24.47,9.98,-10.68,-23.42,-17.49,-8.08,-8.31
-23.68,24.23,-0.63,-11.19,-3.24,-7.70,-14.48
5.41,-23.41,-2.95,2.55,-5.36,-6.92,-2.92
-> -11.19, 24.47

-0.03,-0.10,0.06,0.07,-0.15
-0.04,-0.04,-0.04,0.18,-0.13
-0.02,-0.14,0.04,0.12,-0.13
-> -0.04, 0.18

-11.48,10.80,12.64,14.33,0.10,10.51,13.47 -> 14.33, 14.33

-73.991,55.424,-169.679,134.998,25.988 -> -169.679, 134.998

-0.074,0.016,-0.003,0.179,-0.104 -> -0.003, 0.179

-0.060,-0.169,0.058,-0.083,-0.164,0.159,-0.067 -> -0.083, 0.159

189.54,30.22,-121.74,-97.86,-47.72,-73.57,-95.85 -> -97.86, 189.54

10.4,-9.2,-19.2,14.2,-14.8,-12.1,5.0 -> 14.2, 14.2
---
Input: 4321  7846  3626  5512  7169  2446  3484
Output: 4321
Input: 5  4  7  2
Output: 5
Input: -862   -12  -993   572
Output: -862
Input:  53  197   44  186   97
Output: 53
Input: 822  887   82  158
Output: 822
Input:  49  236   58  191
Output: 49
Input:  36   31   13  -28    8    4
Output: 36
---
-0.01	-0.06	0.02	0.02	0.05	0.13
0.16	0.12	0.05	0.14	-0.14	0.11
-> 0.02

-0.191	-0.091	-0.086	0.143	0.086	-0.203
-0.164	0.005	-0.162	0.082	-0.026	-0.189
-> -0.086

77.2	-66.6	-44.2	-123.7	84.3
54.3	-40.8	143.9	31.1	126.5
-> -44.2

5.050	-11.816	-0.972	1.034	12.630	2.793
4.335	-3.902	6.432	-0.377	-14.260	0.232
-> -0.972

12.53	-0.20	-6.67	-11.95	1.91	-6.69	2.37
5.75	-4.17	-13.84	-6.88	8.76	-12.22	6.69
-> -6.67

1.5	-10.0	5.4	12.3
17.8	8.9	-19.1	16.3
-> 5.4

-0.06	0.03	-0.09	0.10	0.03	0.03
-0.18	-0.13	-0.03	0.13	0.11	0.19
-> -0.09
---
[[ 39.8   6.8 -31.6 -18.0  51.3]
 [-27.8 -11.3  12.5   5.1 -29.0]
 [ 27.6  29.7  -1.3   4.1 -27.9]] → 39.8

[[ -4.1  -9.5 -24.5  -8.4 -14.7   1.7  -4.0]
 [ 48.6   0.2 -22.7 -51.4   9.5   8.2  32.7]
 [ -0.6  16.4  35.2  25.4  -1.0 -10.9   8.2]] → -4.1

[[ -7.5  12.3  -6.0   0.4  27.8  20.4]
 [  6.4  15.3   3.4  -6.0  20.1   2.9]
 [ 51.2  13.0  28.6   5.4 -26.7  21.9]] → -7.5

[[  3.6  -4.9  -0.1  35.3 -43.0   3.0 -16.3]
 [  6.6 -15.2  55.7   5.6  19.6  11.3  40.8]
 [ -6.5   3.0   1.8  10.4  -2.5  -2.2   2.1]] → 3.6

[[-44.8 -34.9  40.0 -14.3]
 [-54.4  -6.0  -3.5  16.5]
 [-30.2   2.7  24.5 -20.4]] → -44.8

[[  1.5  65.8 -33.1  13.6]
 [  7.1  -6.4 -53.6 -45.8]
 [-16.6  13.6 -43.1  -3.5]] → 1.5

[[14.8  3.0 29.6  5.9]
 [32.5 26.6 65.1 23.7]
 [ 0.0  8.9  5.9  5.9]] → 14.8
---
-14.5, 36.3, 25.8, -27.3, -51.7
0.8, -35.4, 49.7, 24.5, -24.6
ans = 49.7, 36.3

18.8, 24.4, -16.5, 50.6, 37.5, 42.7, -34.5 ans = 50.6, 42.7

5.3, -3.9, 21.2, 38.1
7.1, 40.8, 1.6, 50.4
ans = 50.4, 40.8

-40.9, -16.9, 17.7, 61.2, 28.3, 23.7, -11.3
14.1, -44.4, 41.9, -22.4, -41.4, 13.1, 14.5
-53.7, -24.7, -38.5, -45.6, -49.6, 52.5, 20.8
ans = 61.2, 52.5

35.7, 2.1, 9.9, -1.9, -12.6, -61.7, 26.4 ans = 35.7, 26.4

51.7, -29.9, -32.6, -25.1, -21.0 ans = 51.7, -21.0

10.9, -58.8, 2.9, 1.7 ans = 10.9, 2.9
